Below are the code and all the weights of a small trained network. Each question names an input and a class and asks about switching units off, where a switched-off unit gives its printed mean instead of its output.

import numpy as np


def w(rows, s, z=0):
    codes = np.array(rows[::2]) - 128.0
    scale = np.full(codes.shape[1], s)
    scale[-1] = z or s
    return codes * scale


def norm(h):
    return h / np.sqrt((h * h).mean(-1, keepdims=True) + 1e-5)


def f(y):
    return np.maximum(y, 0)


def log_softmax(a):
    a = a - a.max(-1, keepdims=True)
    return a - np.log(np.exp(a).sum(-1, keepdims=True))


def net(x, mask):
    res = np.array(x, float).reshape(1, 2) / 4 @ E
    u = 0
    for l in range(3):
        y = f(norm(res) @ A[l][:, :-1].T + A[l][:, -1])
        res = res + np.where(mask[u : u + 7], y, B[l][:, -1]) @ B[l][:, :-1]
        u += 7
    return log_softmax(norm(res)[-1] @ U[:, :-1].T + U[:, -1])


A, B = {}, {}
E = w([
[69,141,177,121,1],'x0',
[135,67,183,6,66],'x1',
],0.0055)
A[0] = w([
[80,224,189,161,115,114],'0.n0',
[158,50,144,83,152,5],'0.n1',
[82,70,177,162,106,96],'0.n2',
[2,111,85,135,85,251],'0.n3',
[253,120,146,68,30,208],'0.n4',
[89,111,194,6,129,79],'0.n5',
[169,103,73,133,50,96],'0.n6',
],0.0076,0.0033)
B[0] = w([
[54,67,209,2,182,210],'0.n0',
[72,179,9,146,98,174],'0.n1',
[157,87,143,136,46,167],'0.n2',
[117,185,203,216,169,250],'0.n3',
[174,44,81,171,128,254],'0.n4',
[78,166,185,149,153,235],'0.n5',
[213,82,160,192,49,151],'0.n6',
],0.0057,0.0051)
A[1] = w([
[114,79,67,67,123,13],'1.n0',
[255,104,60,170,162,248],'1.n1',
[64,158,124,138,120,27],'1.n2',
[133,146,114,135,177,120],'1.n3',
[98,101,179,117,81,88],'1.n4',
[74,220,126,195,156,243],'1.n5',
[148,117,152,115,130,42],'1.n6',
],0.012,0.0012)
B[1] = w([
[71,78,2,153,223,171],'1.n0',
[143,145,119,151,86,255],'1.n1',
[140,145,133,88,237,159],'1.n2',
[105,151,162,101,109,190],'1.n3',
[153,125,79,102,128,205],'1.n4',
[128,143,150,116,159,251],'1.n5',
[101,134,182,124,127,137],'1.n6',
],0.0097,0.0085)
A[2] = w([
[138,10,33,137,106,251],'2.n0',
[153,114,151,128,99,92],'2.n1',
[103,254,159,194,216,146],'2.n2',
[92,71,141,130,159,155],'2.n3',
[240,152,190,143,87,104],'2.n4',
[158,9,146,169,104,90],'2.n5',
[171,186,211,114,93,108],'2.n6',
],0.0085,0.0027)
B[2] = w([
[98,114,173,180,136,194],'2.n0',
[255,49,116,136,115,140],'2.n1',
[117,86,127,68,74,246],'2.n2',
[168,179,55,100,71,155],'2.n3',
[99,157,88,78,96,163],'2.n4',
[60,116,248,126,35,160],'2.n5',
[159,151,88,221,214,172],'2.n6',
],0.0086,0.011)
U = w([
[142,240,72,67,72,191],'0',
[176,93,122,135,192,8],'1',
[47,192,221,2,225,156],'2',
[90,85,233,163,43,195],'3',
[183,175,175,182,184,100],'4',
[141,99,127,123,189,27],'5',
[45,57,34,231,194,182],'6',
[203,88,122,128,183,2],'7',
],0.013,0.0078)

Each question gives the input, the list of numbers given to net, and the class t.
The units are the neurons (one row each of A and B). Each row of codes is followed by its name. A weight is (code - 128) times the scale printed after its matrix; where a second scale follows, it is the last column's (A, B and U).
mask holds one flag per neuron, layer by layer. A switched-off neuron (its flag False) gives its mean, the last column of its row in B, instead of its output. The means were averaged over made-up inputs and are rounded, as every weight is.
A unit's drop is (log p(t) with every unit on - log p(t) with that unit switched off) / (log p(t) with every unit on - log p(t) with every unit switched off).
The circuit of an input: a set's keep is (log p(t) with only the set's units on - log p(t) with every unit switched off) / (log p(t) with every unit on - log p(t) with every unit switched off). Starting from the 12 units with the biggest drops (on a tie, the unit counted first), units are removed one at a time, each time the one whose removal leaves the highest keep (on an exact tie, the one counted first), for as long as the keep stays at least 0.8.
circuit, biggest first: the units of the circuit, biggest drop first
unit that matters most: the unit with the biggest drop
top k neurons: the k neurons with the biggest drops, biggest first
top k neurons in layer l: the k neurons of layer l with the biggest drops, biggest first
drop of u: that unit's drop, to one decimal
input [6,-2], class 2: circuit, biggest first => [1.n2]
input [-2,7], class 6: circuit, biggest first => [1.n0; 0.n1]
input [-8,-7], class 0: top 2 neurons in layer 1 => [1.n1; 1.n0]
input [8,-1], class 4: top 3 neurons => [0.n3; 1.n0; 2.n2]
input [-3,-7], class 0: top 4 neurons => [0.n5; 1.n1; 0.n3; 0.n0]
input [7,-1], class 4: top 2 neurons in layer 0 => [0.n3; 0.n2]
input [-2,-7], class 2: top 2 neurons in layer 1 => [1.n5; 1.n4]
input [-6,0], class 0: top 4 neurons => [0.n0; 0.n4; 1.n1; 1.n3]
input [6,-1], class 4: top 4 neurons in layer 0 => [0.n3; 0.n2; 0.n6; 0.n0]
input [-8,-1], class 0: top 3 neurons => [0.n4; 1.n1; 0.n0]
input [-2,2], class 6: top 2 neurons => [0.n3; 0.n1]
input [-3,-8], class 0: top 3 neurons => [0.n5; 1.n1; 0.n3]
input [-7,2], class 6: top 2 neurons => [0.n3; 1.n0]
input [-6,6], class 6: unit that matters most => 1.n0
input [-1,4], class 6: top 2 neurons => [0.n3; 0.n1]
input [-4,0], class 0: top 2 neurons => [0.n0; 0.n4]
input [-2,8], class 6: top 2 neurons => [1.n0; 0.n1]
input [-8,3], class 6: drop of 0.n3 => 1.0
input [-4,6], class 6: drop of 1.n0 => 0.4
input [-7,-5], class 0: drop of 1.n1 => 0.2
input [-6,-1], class 0: top neuron in layer 1 => [1.n1]
